Below is a small trained network, with its code and all its weights. Each question gives an input and a target symbol and asks what happens when units are switched off, that is, made to give their printed mean instead of their output.

import numpy as np


def w(rows, s, z=0):
    codes = np.array(rows[::2]) - 128.0
    scale = np.full(codes.shape[1], s)
    scale[-1] = z or s
    return codes * scale


def softmax(a):
    e = np.exp(a - a.max(-1, keepdims=True))
    return e / e.sum(-1, keepdims=True)


def log_softmax(a):
    a = a - a.max(-1, keepdims=True)
    return a - np.log(np.exp(a).sum(-1, keepdims=True))


def net(x, mask):
    ids = ['ΓΠΦΨβεζηθλμξσω'.index(c) for c in x.split()]
    T = len(ids)
    res = E[ids] + P[:T]
    u = 0
    for l in range(3):
        r = res
        for j in range(2):
            rows = slice(3 * j, 3 * j + 3)
            q, k, v = (r @ M[l][rows].T for M in (Q, K, V))
            z = softmax(np.where(np.tri(T) > 0, q @ k.T / 3**0.5, -1e9)) @ v
            o = O[l][rows]
            res = res + np.where(mask[u + j], z, o[:, -1]) @ o[:, :-1]
        u += 2
    return log_softmax(res[-1] @ U[:, :-1].T + U[:, -1])


Q, K, V, O = {}, {}, {}, {}
E = w([
[108,104,114],'Γ',
[117,93,114],'Π',
[94,105,119],'Φ',
[110,99,112],'Ψ',
[104,108,115],'β',
[95,92,113],'ε',
[86,73,93],'ζ',
[43,97,106],'η',
[143,135,254],'θ',
[164,88,128],'λ',
[168,128,179],'μ',
[133,86,139],'ξ',
[138,70,31],'σ',
[210,139,155],'ω',
],0.019)
P = w([
[116,134,120],'0',
[118,121,93],'1',
[120,120,88],'2',
[120,112,91],'3',
[119,96,95],'4',
[124,83,92],'5',
[128,69,102],'6',
[137,61,105],'7',
[143,50,139],'8',
[137,27,142],'9',
[137,1,165],'10',
],0.01)
Q[0] = w([
[150,152,89],'0.h0',
[69,33,116],'0.h0',
[164,178,98],'0.h0',
[95,147,45],'0.h1',
[213,102,252],'0.h1',
[167,229,159],'0.h1',
],0.014)
K[0] = w([
[116,172,132],'0.h0',
[119,135,228],'0.h0',
[141,167,96],'0.h0',
[119,29,2],'0.h1',
[176,106,249],'0.h1',
[189,220,164],'0.h1',
],0.0095)
V[0] = w([
[222,112,249],'0.h0',
[133,107,149],'0.h0',
[214,124,23],'0.h0',
[100,9,20],'0.h1',
[200,168,91],'0.h1',
[195,162,200],'0.h1',
],0.011)
O[0] = w([
[147,243,113,127],'0.h0',
[192,170,147,138],'0.h0',
[156,44,177,131],'0.h0',
[185,144,254,252],'0.h1',
[192,136,123,94],'0.h1',
[186,74,53,67],'0.h1',
],0.007,0.014)
Q[1] = w([
[116,127,97],'1.h0',
[85,212,52],'1.h0',
[141,138,116],'1.h0',
[105,87,28],'1.h1',
[139,234,209],'1.h1',
[117,60,2],'1.h1',
],0.0097)
K[1] = w([
[75,184,60],'1.h0',
[2,130,140],'1.h0',
[91,123,113],'1.h0',
[111,64,15],'1.h1',
[61,203,57],'1.h1',
[95,79,51],'1.h1',
],0.0092)
V[1] = w([
[91,250,185],'1.h0',
[60,165,94],'1.h0',
[184,193,146],'1.h0',
[161,77,131],'1.h1',
[2,18,58],'1.h1',
[177,169,181],'1.h1',
],0.0099)
O[1] = w([
[190,15,124,21],'1.h0',
[79,1,108,2],'1.h0',
[154,169,186,134],'1.h0',
[125,183,247,152],'1.h1',
[146,198,161,58],'1.h1',
[151,146,104,210],'1.h1',
],0.0066,0.0087)
Q[2] = w([
[147,175,139],'2.h0',
[110,135,20],'2.h0',
[135,134,134],'2.h0',
[43,152,1],'2.h1',
[201,71,254],'2.h1',
[157,101,108],'2.h1',
],0.0071)
K[2] = w([
[123,188,3],'2.h0',
[85,100,65],'2.h0',
[156,83,126],'2.h0',
[104,119,93],'2.h1',
[108,118,212],'2.h1',
[147,154,160],'2.h1',
],0.014)
V[2] = w([
[113,212,85],'2.h0',
[44,119,162],'2.h0',
[7,191,176],'2.h0',
[59,138,95],'2.h1',
[254,52,188],'2.h1',
[189,178,77],'2.h1',
],0.0095)
O[2] = w([
[82,69,167,134],'2.h0',
[162,3,179,137],'2.h0',
[45,54,197,225],'2.h0',
[55,160,173,68],'2.h1',
[201,108,56,192],'2.h1',
[248,68,206,3],'2.h1',
],0.0055,0.0076)
U = w([
[121,123,123,64],'Γ',
[147,122,133,116],'Π',
[90,127,92,216],'Φ',
[141,130,133,40],'Ψ',
[123,132,126,47],'β',
[121,107,138,115],'ε',
[165,42,220,100],'ζ',
[96,101,162,43],'η',
[126,130,113,101],'θ',
[180,126,192,161],'λ',
[123,153,84,239],'μ',
[158,110,167,218],'ξ',
[217,99,218,3],'σ',
[134,254,115,142],'ω',
],0.0097,0.0046)

Each question gives the input, a string of symbols that net reads in full, and the target symbol t.
The units are the heads (3 rows each of Q, K, V and O). Each row of codes is followed by its name. A weight is (code - 128) times the scale printed after its matrix; where a second scale follows, it is the last column's (O and U).
mask holds one flag per head, layer by layer. A switched-off head (its flag False) gives its mean, the last column of its rows in O, instead of its output. The means were averaged over made-up inputs and are rounded, as every weight is.
A unit's drop is (log p(t) with every unit on - log p(t) with that unit switched off) / (log p(t) with every unit on - log p(t) with every unit switched off).
The circuit of an input: a set's keep is (log p(t) with only the set's units on - log p(t) with every unit switched off) / (log p(t) with every unit on - log p(t) with every unit switched off). Starting from all 6 units, units are removed one at a time, each time the one whose removal leaves the highest keep (on an exact tie, the one counted first), for as long as the keep stays at least 0.8.
circuit, biggest first: the units of the circuit, biggest drop first
most important unit: the unit with the biggest drop
which heads matter: for each layer, one digit per head in row order, 1 if its drop is at least 0.15 and else 0, layers parted by /
input Ψ μ ω ε Π λ ω ε, target ω: circuit, biggest first	1.h0, 2.h0
input β ω λ σ ζ ζ ζ ω ε, target ω: circuit, biggest first	1.h0, 0.h0, 0.h1
input Γ ξ ζ ω ζ Φ η ξ ω Φ, target ω: most important unit	1.h0
input Γ ζ Π, target ζ: circuit, biggest first	0.h1, 2.h0
input ε ζ η, target ζ: circuit, biggest first	2.h0, 0.h1
input θ ω η η ζ Γ, target μ: circuit, biggest first	0.h0, 1.h0, 2.h0, 1.h1
input θ ω σ Π ζ μ η, target μ: circuit, biggest first	1.h1, 0.h0
input θ ζ η μ, target μ: which heads matter	10 / 10 / 10
input β β η η, target η: circuit, biggest first	2.h1, 0.h1, 2.h0
input θ ω ζ, target μ: circuit, biggest first	0.h0, 1.h1
input λ η ζ σ ε ω ζ Γ ζ ω Γ, target ω: circuit, biggest first	1.h0, 0.h1, 0.h0
input ζ ε ω Γ ω η, target ω: which heads matter	01 / 10 / 00
input Π ω ζ Π ζ Φ ζ ζ ω μ, target ω: circuit, biggest first	1.h0, 0.h1, 2.h0
input Π σ ζ, target σ: circuit, biggest first	0.h1, 1.h0
input ε ζ ε, target ζ: which heads matter	11 / 00 / 10
input ζ ζ ζ μ Γ ω λ λ ω Φ Ψ, target ω: circuit, biggest first	1.h0, 0.h1, 0.h0
input ω ω Π, target ω: circuit, biggest first	2.h0, 0.h1
input ω ζ σ θ Φ Φ ω θ, target ω: which heads matter	10 / 01 / 10
input Φ ζ ε β ε ω ζ, target ω: which heads matter	01 / 10 / 00
input θ Φ Π Ψ ω ω ζ ζ β, target μ: which heads matter	10 / 11 / 10
input ζ ω ζ η ζ Φ ζ Π ω Φ, target ω: which heads matter	11 / 10 / 00
input ζ λ ζ ω Ψ μ λ Ψ ε ω, target ω: which heads matter	01 / 10 / 10
input ζ ω ζ β ζ η, target η: which heads matter	11 / 10 / 11
input ε Φ ζ ω Π, target ω: most important unit	1.h0
input Φ λ ζ ζ ξ ω ζ ζ λ ω ξ, target ω: which heads matter	11 / 10 / 00
input ω ζ ω ω η ω λ, target ω: most important unit	0.h1
